Below are the code and all the weights of a small trained network. Each question names an input and a class and asks about switching units off, where a switched-off unit gives its printed mean instead of its output.

import numpy as np


def w(rows, s, z=0):
    codes = np.array(rows[::2]) - 128.0
    scale = np.full(codes.shape[1], s)
    scale[-1] = z or s
    return codes * scale


def norm(h):
    return h / np.sqrt((h * h).mean(-1, keepdims=True) + 1e-5)


def f(y):
    return y / 2 * (1 + np.tanh(0.7978845608 * (y + 0.044715 * y**3)))


def log_softmax(a):
    a = a - a.max(-1, keepdims=True)
    return a - np.log(np.exp(a).sum(-1, keepdims=True))


def net(x, mask):
    res = np.array(x, float).reshape(1, 6) / 4 @ E
    u = 0
    for l in range(2):
        y = f(norm(res) @ A[l][:, :-1].T + A[l][:, -1])
        res = res + np.where(mask[u : u + 10], y, B[l][:, -1]) @ B[l][:, :-1]
        u += 10
    return log_softmax(norm(res)[-1] @ U[:, :-1].T + U[:, -1])


A, B = {}, {}
E = w([
[98,131,201,165],'x0',
[151,21,177,198],'x1',
[127,33,96,99],'x2',
[41,139,117,3],'x3',
[29,168,139,150],'x4',
[62,137,7,180],'x5',
],0.0036)
A[0] = w([
[51,56,69,83,58],'L0N0',
[217,143,112,46,84],'L0N1',
[126,186,182,133,57],'L0N2',
[86,39,97,140,105],'L0N3',
[139,164,218,92,213],'L0N4',
[2,95,160,81,2],'L0N5',
[218,85,124,172,143],'L0N6',
[169,209,207,204,103],'L0N7',
[25,131,94,135,94],'L0N8',
[126,163,37,80,50],'L0N9',
],0.0084,0.0044)
B[0] = w([
[103,248,152,131,197],'L0N0',
[194,167,145,89,181],'L0N1',
[60,169,148,175,125],'L0N2',
[165,232,176,212,187],'L0N3',
[131,162,190,246,254],'L0N4',
[196,152,32,93,182],'L0N5',
[156,115,22,207,244],'L0N6',
[1,136,119,113,212],'L0N7',
[147,85,85,109,202],'L0N8',
[77,150,117,166,170],'L0N9',
],0.0066,0.0033)
A[1] = w([
[163,52,114,164,170],'L1N0',
[87,176,56,118,135],'L1N1',
[144,2,115,118,105],'L1N2',
[128,131,139,159,88],'L1N3',
[137,132,153,61,152],'L1N4',
[151,233,96,116,202],'L1N5',
[106,116,131,91,7],'L1N6',
[70,149,131,116,95],'L1N7',
[46,47,168,156,252],'L1N8',
[139,146,112,124,78],'L1N9',
],0.012,0.004)
B[1] = w([
[160,210,63,205,181],'L1N0',
[102,2,70,51,218],'L1N1',
[203,126,63,176,143],'L1N2',
[87,156,153,91,136],'L1N3',
[140,81,203,155,133],'L1N4',
[81,47,145,184,254],'L1N5',
[137,176,110,146,111],'L1N6',
[107,113,57,144,149],'L1N7',
[152,229,53,58,182],'L1N8',
[84,110,110,155,128],'L1N9',
],0.0074,0.0079)
U = w([
[68,222,136,168,186],'0',
[156,198,176,73,46],'1',
[82,40,82,98,193],'2',
[152,143,123,61,2],'3',
[160,105,248,106,128],'4',
[226,150,69,185,171],'5',
[132,162,77,77,66],'6',
],0.017,0.0087)

Each question gives the input, the list of numbers given to net, and the class t.
The units are the neurons (one row each of A and B). Each row of codes is followed by its name. A weight is (code - 128) times the scale printed after its matrix; where a second scale follows, it is the last column's (A, B and U).
mask holds one flag per neuron, layer by layer. A switched-off neuron (its flag False) gives its mean, the last column of its row in B, instead of its output. The means were averaged over made-up inputs and are rounded, as every weight is.
A unit's drop is (log p(t) with every unit on - log p(t) with that unit switched off) / (log p(t) with every unit on - log p(t) with every unit switched off).
The circuit of an input: a set's keep is (log p(t) with only the set's units on - log p(t) with every unit switched off) / (log p(t) with every unit on - log p(t) with every unit switched off). Starting from the 12 units with the biggest drops (on a tie, the unit counted first), units are removed one at a time, each time the one whose removal leaves the highest keep (on an exact tie, the one counted first), for as long as the keep stays at least 0.8.
units of the circuit, in order: the units of the circuit, biggest drop first
unit that matters most: the unit with the biggest drop
k most important neurons: the k neurons with the biggest drops, biggest first
k most important neurons of layer l: the k neurons of layer l with the biggest drops, biggest first
drop when u is switched off: that unit's drop, to one decimal
input [7,8,-7,4,-8,3], class 0: unit that matters most -> L0N7
input [3,-1,3,3,3,-3], class 4: units of the circuit, in order -> (L0N6; L1N1; L1N0)
input [-2,2,-3,8,-1,-2], class 4: units of the circuit, in order -> (L0N6; L0N7; L1N4)
input [1,3,4,3,4,-6], class 1: units of the circuit, in order -> (L1N5; L1N8)
input [-6,4,-5,2,4,-2], class 0: 3 most important neurons -> (L0N4; L1N1; L0N2)
input [8,5,-3,-7,-2,4], class 0: 3 most important neurons -> (L0N7; L1N1; L0N8)
input [8,7,-8,7,-8,-8], class 0: 4 most important neurons -> (L0N4; L1N1; L1N8; L0N7)
input [3,-5,-1,-5,-2,0], class 2: units of the circuit, in order -> (L0N7; L1N1)
input [8,8,5,3,7,0], class 5: 2 most important neurons of layer 0 -> (L0N5; L0N7)
input [7,8,-2,-3,-1,1], class 0: 4 most important neurons -> (L0N7; L1N1; L0N8; L0N5)
input [3,-3,4,1,-8,-4], class 5: 4 most important neurons -> (L0N0; L0N6; L1N0; L0N3)
input [6,-1,4,2,8,-8], class 1: 3 most important neurons of layer 0 -> (L0N6; L0N0; L0N3)
input [6,6,3,3,1,4], class 0: 4 most important neurons -> (L0N3; L1N1; L0N7; L0N6)
input [1,6,-2,4,4,-7], class 1: units of the circuit, in order -> (L1N5)
input [6,0,4,-1,-3,-4], class 5: 2 most important neurons -> (L0N0; L0N6)
input [3,1,5,4,8,-8], class 1: 2 most important neurons of layer 0 -> (L0N4; L0N1)
input [6,6,-5,3,-4,-8], class 0: 2 most important neurons of layer 1 -> (L1N8; L1N1)
input [0,6,1,6,7,-4], class 4: 2 most important neurons of layer 1 -> (L1N1; L1N0)
input [1,0,-7,3,-6,-3], class 4: 2 most important neurons -> (L0N1; L1N0)
input [6,0,-5,-2,-7,2], class 0: units of the circuit, in order -> (L0N7)
input [-6,-5,1,-2,-5,1], class 2: 3 most important neurons of layer 0 -> (L0N9; L0N4; L0N8)
input [4,-1,0,2,8,0], class 2: drop when L0N5 is switched off -> 1.0
input [4,-8,-6,1,-8,7], class 2: drop when L0N6 is switched off -> 0.0
input [-5,7,-1,5,-5,-8], class 5: drop when L0N0 is switched off -> 0.1
